Below is a small trained network, with its code and all its weights. Each question gives an input and a class and asks what happens when units are switched off, that is, made to give their printed mean instead of their output.

import numpy as np


def w(rows, s, z=0):
    codes = np.array(rows[::2]) - 128.0
    scale = np.full(codes.shape[1], s)
    scale[-1] = z or s
    return codes * scale


def norm(h):
    return h / np.sqrt((h * h).mean(-1, keepdims=True) + 1e-5)


def f(y):
    return np.maximum(y, 0)


def log_softmax(a):
    a = a - a.max(-1, keepdims=True)
    return a - np.log(np.exp(a).sum(-1, keepdims=True))


def net(x, mask):
    res = np.array(x, float).reshape(1, 8) / 4 @ E
    u = 0
    for l in range(3):
        y = f(norm(res) @ A[l][:, :-1].T + A[l][:, -1])
        res = res + np.where(mask[u : u + 8], y, B[l][:, -1]) @ B[l][:, :-1]
        u += 8
    return log_softmax(norm(res)[-1] @ U[:, :-1].T + U[:, -1])


A, B = {}, {}
E = w([
[130,143,136,118],'x0',
[113,155,11,66],'x1',
[137,124,123,125],'x2',
[162,80,138,29],'x3',
[140,139,128,124],'x4',
[148,198,114,206],'x5',
[119,104,117,148],'x6',
[148,145,130,114],'x7',
],0.011)
A[0] = w([
[111,84,77,116,100],'0.n0',
[94,79,192,197,68],'0.n1',
[96,92,210,127,31],'0.n2',
[140,232,67,177,251],'0.n3',
[228,154,58,158,237],'0.n4',
[129,155,12,102,164],'0.n5',
[142,89,215,2,161],'0.n6',
[165,77,70,153,157],'0.n7',
],0.0094,0.003)
B[0] = w([
[154,215,173,108,166],'0.n0',
[159,232,178,151,180],'0.n1',
[138,2,155,146,169],'0.n2',
[89,85,99,208,240],'0.n3',
[27,94,190,202,209],'0.n4',
[34,105,79,85,237],'0.n5',
[127,53,30,225,253],'0.n6',
[100,209,213,107,162],'0.n7',
],0.0068,0.0072)
A[1] = w([
[167,79,172,57,112],'1.n0',
[125,67,176,26,87],'1.n1',
[252,64,185,82,42],'1.n2',
[15,96,142,149,135],'1.n3',
[108,60,193,84,203],'1.n4',
[159,21,158,255,223],'1.n5',
[89,98,220,15,225],'1.n6',
[114,180,61,166,6],'1.n7',
],0.0083,0.0021)
B[1] = w([
[93,15,72,194,148],'1.n0',
[79,106,38,178,155],'1.n1',
[2,3,154,156,158],'1.n2',
[140,119,179,33,207],'1.n3',
[212,72,111,81,167],'1.n4',
[178,107,205,79,255],'1.n5',
[182,170,1,192,155],'1.n6',
[116,20,140,126,155],'1.n7',
],0.0076,0.0091)
A[2] = w([
[84,65,188,119,147],'2.n0',
[97,166,60,168,46],'2.n1',
[91,86,51,33,156],'2.n2',
[130,139,11,76,143],'2.n3',
[56,219,13,175,79],'2.n4',
[1,161,70,206,119],'2.n5',
[138,121,234,207,251],'2.n6',
[46,61,131,143,39],'2.n7',
],0.0078,0.0033)
B[2] = w([
[150,181,185,111,213],'2.n0',
[136,27,154,98,149],'2.n1',
[107,234,120,135,250],'2.n2',
[148,251,183,128,208],'2.n3',
[157,22,165,123,193],'2.n4',
[89,77,175,57,221],'2.n5',
[202,143,41,128,254],'2.n6',
[106,157,142,83,190],'2.n7',
],0.011,0.0068)
U = w([
[198,123,160,135,128],'0',
[88,46,113,138,253],'1',
[65,165,141,66,122],'2',
[120,154,7,76,26],'3',
[128,170,139,245,59],'4',
],0.02,0.0057)

Each question gives the input, the list of numbers given to net, and the class t.
The units are the neurons (one row each of A and B). Each row of codes is followed by its name. A weight is (code - 128) times the scale printed after its matrix; where a second scale follows, it is the last column's (A, B and U).
mask holds one flag per neuron, layer by layer. A switched-off neuron (its flag False) gives its mean, the last column of its row in B, instead of its output. The means were averaged over made-up inputs and are rounded, as every weight is.
A unit's drop is (log p(t) with every unit on - log p(t) with that unit switched off) / (log p(t) with every unit on - log p(t) with every unit switched off).
The circuit of an input: a set's keep is (log p(t) with only the set's units on - log p(t) with every unit switched off) / (log p(t) with every unit on - log p(t) with every unit switched off). Starting from the 12 units with the biggest drops (on a tie, the unit counted first), units are removed one at a time, each time the one whose removal leaves the highest keep (on an exact tie, the one counted first), for as long as the keep stays at least 0.8.
circuit, biggest first: the units of the circuit, biggest drop first
most important unit: the unit with the biggest drop
top k neurons: the k neurons with the biggest drops, biggest first
top k neurons in layer l: the k neurons of layer l with the biggest drops, biggest first
drop of u: that unit's drop, to one decimal
input [-2,8,7,0,6,2,5,-3], class 1: circuit, biggest first -> [2.n4]
input [5,-7,2,-7,4,0,5,-1], class 0: circuit, biggest first -> [1.n5 2.n2]
input [-1,5,8,8,7,3,2,6], class 2: top 2 neurons -> [2.n3 2.n6]
input [-8,0,-8,1,-5,8,-3,-3], class 0: top 3 neurons in layer 1 -> [1.n5 1.n3 1.n1]
input [6,6,4,8,1,4,7,3], class 2: circuit, biggest first -> [2.n6 2.n3]
input [-4,8,-2,0,-4,7,-3,6], class 1: circuit, biggest first -> [2.n4 0.n4]
input [-6,-5,-2,-6,-6,0,0,6], class 0: top 3 neurons -> [1.n5 2.n2 2.n6]
input [-8,3,1,3,0,7,3,3], class 2: top 2 neurons -> [1.n3 0.n6]
input [8,-7,2,-6,7,-8,-2,0], class 0: top 2 neurons -> [0.n1 2.n6]
input [-1,4,6,0,7,3,-2,2], class 1: top 3 neurons -> [0.n3 1.n5 0.n4]
input [-8,8,0,-4,-3,1,-2,5], class 1: top 2 neurons in layer 0 -> [0.n3 0.n4]
input [-6,0,-2,-6,4,-3,1,-1], class 0: top 2 neurons -> [0.n5 2.n2]
input [-2,-1,0,7,7,-3,-6,1], class 1: top 4 neurons -> [1.n2 0.n6 0.n5 2.n6]
input [-8,2,-5,-7,6,-4,5,-1], class 2: most important unit -> 1.n3
input [8,-2,2,-3,1,0,-5,-5], class 0: top 2 neurons -> [2.n2 2.n6]
input [-7,5,6,6,0,1,7,3], class 2: top 3 neurons in layer 2 -> [2.n6 2.n3 2.n2]
input [0,1,6,7,4,4,4,-6], class 2: drop of 0.n6 -> 0.2
input [-1,5,-4,-5,-3,-2,2,-1], class 2: drop of 2.n2 -> 0.1
input [-5,-5,7,-3,-6,-2,3,-4], class 0: drop of 0.n4 -> 0.0
input [-5,8,-8,-4,-8,5,-2,-4], class 1: most important unit -> 2.n4
